Below is a small trained network, with its code and all its weights. Each question gives an input and a target symbol and asks what happens when units are switched off, that is, made to give their printed mean instead of their output.

import numpy as np


def w(rows, s, z=0):
    codes = np.array(rows[::2]) - 128.0
    scale = np.full(codes.shape[1], s)
    scale[-1] = z or s
    return codes * scale


def f(y):
    return y / 2 * (1 + np.tanh(0.7978845608 * (y + 0.044715 * y**3)))


def softmax(a):
    e = np.exp(a - a.max(-1, keepdims=True))
    return e / e.sum(-1, keepdims=True)


def log_softmax(a):
    a = a - a.max(-1, keepdims=True)
    return a - np.log(np.exp(a).sum(-1, keepdims=True))


def net(x, mask):
    ids = ['ΓΔΘΦΨαβεζηλμπτω'.index(c) for c in x.split()]
    T = len(ids)
    res = E[ids] + P[:T]
    r = res
    for j in range(2):
        rows = slice(4 * j, 4 * j + 4)
        q, k, v = (r @ M[0][rows].T for M in (Q, K, V))
        z = softmax(np.where(np.tri(T) > 0, q @ k.T / 4**0.5, -1e9)) @ v
        o = O[0][rows]
        res = res + np.where(mask[j], z, o[:, -1]) @ o[:, :-1]
    y = f(res @ A[0][:, :-1].T + A[0][:, -1])
    res = res + np.where(mask[2:14], y, B[0][:, -1]) @ B[0][:, :-1]
    return log_softmax(res[-1] @ U[:, :-1].T + U[:, -1])


Q, K, V, O, A, B = {}, {}, {}, {}, {}, {}
E = w([
[238,171,154],'Γ',
[139,119,49],'Δ',
[47,102,86],'Θ',
[48,166,172],'Φ',
[148,123,122],'Ψ',
[136,129,107],'α',
[147,195,121],'β',
[134,108,143],'ε',
[104,79,180],'ζ',
[179,191,191],'η',
[50,149,179],'λ',
[136,118,50],'μ',
[95,58,65],'π',
[160,29,162],'τ',
[159,87,250],'ω',
],0.02)
P = w([
[254,154,148],'0',
[200,114,147],'1',
[174,98,139],'2',
[155,92,134],'3',
[152,97,128],'4',
[140,94,118],'5',
[141,101,110],'6',
[126,99,114],'7',
[123,103,106],'8',
[119,103,105],'9',
[116,107,96],'10',
[111,105,101],'11',
[113,107,90],'12',
[106,111,88],'13',
],0.0056)
Q[0] = w([
[120,181,198],'head 1',
[93,136,76],'head 1',
[117,3,144],'head 1',
[192,102,119],'head 1',
[100,64,107],'head 2',
[107,208,163],'head 2',
[218,124,157],'head 2',
[148,13,126],'head 2',
],0.012)
K[0] = w([
[124,161,183],'head 1',
[112,121,61],'head 1',
[103,2,122],'head 1',
[171,113,124],'head 1',
[145,126,212],'head 2',
[103,158,88],'head 2',
[177,74,86],'head 2',
[160,90,210],'head 2',
],0.014)
V[0] = w([
[165,2,117],'head 1',
[143,189,66],'head 1',
[178,106,82],'head 1',
[86,161,93],'head 1',
[100,138,146],'head 2',
[102,98,132],'head 2',
[101,88,144],'head 2',
[121,115,81],'head 2',
],0.0088)
O[0] = w([
[161,54,179,252],'head 1',
[141,255,98,83],'head 1',
[160,134,166,167],'head 1',
[84,206,143,87],'head 1',
[102,146,134,125],'head 2',
[106,115,120,137],'head 2',
[119,109,125,155],'head 2',
[146,112,164,82],'head 2',
],0.0065,0.0038)
A[0] = w([
[171,97,5,2],'neuron 1',
[61,131,45,98],'neuron 2',
[57,81,96,111],'neuron 3',
[74,134,81,52],'neuron 4',
[78,172,182,129],'neuron 5',
[135,153,224,168],'neuron 6',
[160,107,27,25],'neuron 7',
[135,85,126,106],'neuron 8',
[94,187,178,116],'neuron 9',
[128,128,112,81],'neuron 10',
[122,71,167,100],'neuron 11',
[172,179,101,239],'neuron 12',
],0.014,0.0046)
B[0] = w([
[39,154,150,195],'neuron 1',
[220,100,97,188],'neuron 2',
[151,152,70,212],'neuron 3',
[230,129,89,147],'neuron 4',
[77,134,82,174],'neuron 5',
[112,166,247,201],'neuron 6',
[50,140,156,175],'neuron 7',
[120,123,100,205],'neuron 8',
[96,122,115,173],'neuron 9',
[131,125,141,115],'neuron 10',
[96,89,90,253],'neuron 11',
[129,184,80,211],'neuron 12',
],0.011,0.0062)
U = w([
[246,155,148,138],'Γ',
[1,156,159,180],'Δ',
[218,113,49,63],'Θ',
[167,53,109,64],'Φ',
[125,130,124,38],'Ψ',
[143,116,158,191],'α',
[154,184,60,139],'β',
[124,127,123,44],'ε',
[123,118,128,47],'ζ',
[94,201,237,82],'η',
[139,113,141,133],'λ',
[91,86,150,114],'μ',
[62,96,54,144],'π',
[182,108,161,252],'τ',
[122,106,216,180],'ω',
],0.013,0.011)

Each question gives the input, a string of symbols that net reads in full, and the target symbol t.
The units are the heads (4 rows each of Q, K, V and O) and the neurons (one row each of A and B). Each row of codes is followed by its name. A weight is (code - 128) times the scale printed after its matrix; where a second scale follows, it is the last column's (O, A, B and U).
mask holds one flag per unit, heads first, then neurons. A switched-off unit (its flag False) gives its mean, the last column of its rows in O or B, instead of its output. The means were averaged over made-up inputs and are rounded, as every weight is.
A unit's drop is (log p(t) with every unit on - log p(t) with that unit switched off) / (log p(t) with every unit on - log p(t) with every unit switched off).
The circuit of an input: a set's keep is (log p(t) with only the set's units on - log p(t) with every unit switched off) / (log p(t) with every unit on - log p(t) with every unit switched off). Starting from the 12 units with the biggest drops (on a tie, the unit counted first), units are removed one at a time, each time the one whose removal leaves the highest keep (on an exact tie, the one counted first), for as long as the keep stays at least 0.8.
circuit, biggest first: the units of the circuit, biggest drop first
top k neurons: the k neurons with the biggest drops, biggest first
drop when u is switched off: that unit's drop, to one decimal
input Θ Γ Φ η Φ Φ Γ Ψ ζ Ψ λ, target π: circuit, biggest first -> (head 1; neuron 5; neuron 2; neuron 4)
input Ψ π α ε λ τ Γ Θ, target Θ: circuit, biggest first -> (neuron 2; neuron 4)
input λ π ω Ψ ε π Ψ Φ λ, target π: circuit, biggest first -> (head 1; neuron 5; neuron 3; neuron 2)
input η Ψ Φ π ε ω Φ, target π: circuit, biggest first -> (head 1; neuron 5; neuron 2; neuron 4)
input π π α ε, target ω: top 2 neurons -> (neuron 6; neuron 3)
input μ ε α β, target β: top 3 neurons -> (neuron 12; neuron 1; neuron 7)
input Γ π μ ε π ζ Φ μ Δ η Δ λ β, target β: top 2 neurons -> (neuron 12; neuron 6)
input ε η μ η μ ζ Φ μ Ψ ω μ ζ, target π: top 3 neurons -> (neuron 11; neuron 3; neuron 8)
input ζ Φ ε Δ ε ω ζ, target π: circuit, biggest first -> (head 1; neuron 11)
input Δ τ ε λ Φ β ε Δ Φ, target π: top neuron -> (neuron 5)
input Φ ε Φ Φ Ψ π ε α μ μ ζ Φ Φ η, target η: top 2 neurons -> (neuron 6; neuron 11)
input ε α Θ λ Δ, target Δ: drop when neuron 4 is switched off -> 0.0
input μ μ ω τ η ε, target Φ: drop when head 2 is switched off -> 0.0
input ε Φ Φ ε μ τ, target Φ: drop when neuron 11 is switched off -> 0.2
input α λ τ π ω τ ω ε α ζ Ψ π τ, target Φ: drop when neuron 2 is switched off -> -0.1
